Below are the code and all the weights of a small trained network. Each question names an input and a class and asks about switching units off, where a switched-off unit gives its printed mean instead of its output.

import numpy as np


def w(rows, s, z=0):
    codes = np.array(rows[::2]) - 128.0
    scale = np.full(codes.shape[1], s)
    scale[-1] = z or s
    return codes * scale


def norm(h):
    return h / np.sqrt((h * h).mean(-1, keepdims=True) + 1e-5)


def f(y):
    return y / 2 * (1 + np.tanh(0.7978845608 * (y + 0.044715 * y**3)))


def log_softmax(a):
    a = a - a.max(-1, keepdims=True)
    return a - np.log(np.exp(a).sum(-1, keepdims=True))


def net(x, mask):
    res = np.array(x, float).reshape(1, 3) / 4 @ E
    u = 0
    for l in range(2):
        y = f(norm(res) @ A[l][:, :-1].T + A[l][:, -1])
        res = res + np.where(mask[u : u + 14], y, B[l][:, -1]) @ B[l][:, :-1]
        u += 14
    return log_softmax(norm(res)[-1] @ U[:, :-1].T + U[:, -1])


A, B = {}, {}
E = w([
[15,161,189,80,193],'x0',
[184,17,129,114,187],'x1',
[57,129,3,135,192],'x2',
],0.0041)
A[0] = w([
[75,141,123,134,164,152],'0.n1',
[86,51,87,113,222,100],'0.n2',
[69,174,95,155,36,182],'0.n3',
[193,108,88,231,83,168],'0.n4',
[32,153,144,254,108,102],'0.n5',
[126,73,90,90,195,132],'0.n6',
[164,128,135,142,31,41],'0.n7',
[149,36,41,136,168,146],'0.n8',
[144,63,190,25,141,246],'0.n9',
[93,47,181,178,122,229],'0.n10',
[121,183,216,96,92,11],'0.n11',
[124,135,204,44,109,200],'0.n12',
[73,75,117,113,199,152],'0.n13',
[61,132,119,190,53,85],'0.n14',
],0.0059,0.0013)
B[0] = w([
[116,60,98,134,97,174],'0.n1',
[179,105,159,132,80,228],'0.n2',
[55,14,63,70,70,252],'0.n3',
[125,95,138,151,194,243],'0.n4',
[129,130,40,118,91,197],'0.n5',
[156,85,204,125,89,188],'0.n6',
[115,97,79,118,98,185],'0.n7',
[105,89,206,98,200,246],'0.n8',
[156,109,127,200,168,211],'0.n9',
[215,128,173,254,179,164],'0.n10',
[169,75,208,51,216,207],'0.n11',
[204,94,54,143,156,209],'0.n12',
[176,172,146,170,103,200],'0.n13',
[63,131,186,98,12,173],'0.n14',
],0.0042,0.0026)
A[1] = w([
[20,132,120,188,104,103],'1.n1',
[195,108,48,141,147,116],'1.n2',
[170,171,113,113,154,102],'1.n3',
[158,134,254,88,131,254],'1.n4',
[144,119,161,136,212,184],'1.n5',
[151,87,141,69,79,116],'1.n6',
[174,63,104,198,191,192],'1.n7',
[89,132,199,76,159,140],'1.n8',
[100,128,149,150,177,116],'1.n9',
[139,108,155,62,60,104],'1.n10',
[196,156,177,133,97,126],'1.n11',
[161,73,163,197,61,78],'1.n12',
[146,87,83,180,124,105],'1.n13',
[105,147,125,61,225,192],'1.n14',
],0.0077,0.003)
B[1] = w([
[121,103,103,105,37,174],'1.n1',
[140,196,182,118,151,160],'1.n2',
[134,113,116,101,89,114],'1.n3',
[116,35,85,192,221,250],'1.n4',
[93,77,138,253,93,208],'1.n5',
[85,171,128,65,183,156],'1.n6',
[165,90,188,196,165,254],'1.n7',
[238,188,159,132,148,164],'1.n8',
[200,139,147,138,95,139],'1.n9',
[97,196,51,68,206,156],'1.n10',
[109,110,92,142,129,160],'1.n11',
[143,127,144,105,37,171],'1.n12',
[187,187,217,91,114,156],'1.n13',
[202,63,107,189,96,172],'1.n14',
],0.0045,0.0055)
U = w([
[222,46,218,254,183,192],'0',
[21,169,29,42,12,200],'1',
[206,211,203,82,51,71],'2',
[115,178,114,31,219,102],'3',
[91,231,181,150,114,2],'4',
],0.0093,0.007)

Each question gives the input, the list of numbers given to net, and the class t.
The units are the neurons (one row each of A and B). Each row of codes is followed by its name. A weight is (code - 128) times the scale printed after its matrix; where a second scale follows, it is the last column's (A, B and U).
mask holds one flag per neuron, layer by layer. A switched-off neuron (its flag False) gives its mean, the last column of its row in B, instead of its output. The means were averaged over made-up inputs and are rounded, as every weight is.
A unit's drop is (log p(t) with every unit on - log p(t) with that unit switched off) / (log p(t) with every unit on - log p(t) with every unit switched off).
k most important neurons: the k neurons with the biggest drops, biggest first
top k neurons in layer l: the k neurons of layer l with the biggest drops, biggest first
drop of u: that unit's drop, to one decimal
input [-7,-4,-7], class 2: top 3 neurons in layer 1	(1.n12 1.n5 1.n7)
input [-1,-5,-4], class 3: top neuron in layer 0	(0.n11)
input [6,-6,-3], class 3: top 2 neurons in layer 1	(1.n7 1.n8)
input [3,-7,-4], class 3: 2 most important neurons	(0.n11 1.n8)
input [5,-4,-2], class 3: 2 most important neurons	(0.n11 0.n4)
input [0,0,7], class 1: top 3 neurons in layer 1	(1.n1 1.n4 1.n7)
input [-7,-3,0], class 2: 2 most important neurons	(0.n4 1.n13)
input [-1,-4,-6], class 3: 2 most important neurons	(0.n11 1.n10)
input [2,-6,-4], class 3: drop of 0.n11	0.6
input [7,-7,1], class 1: drop of 0.n8	0.0
input [4,-6,-2], class 1: drop of 1.n7	0.1
input [-7,-2,-3], class 2: drop of 1.n5	0.2
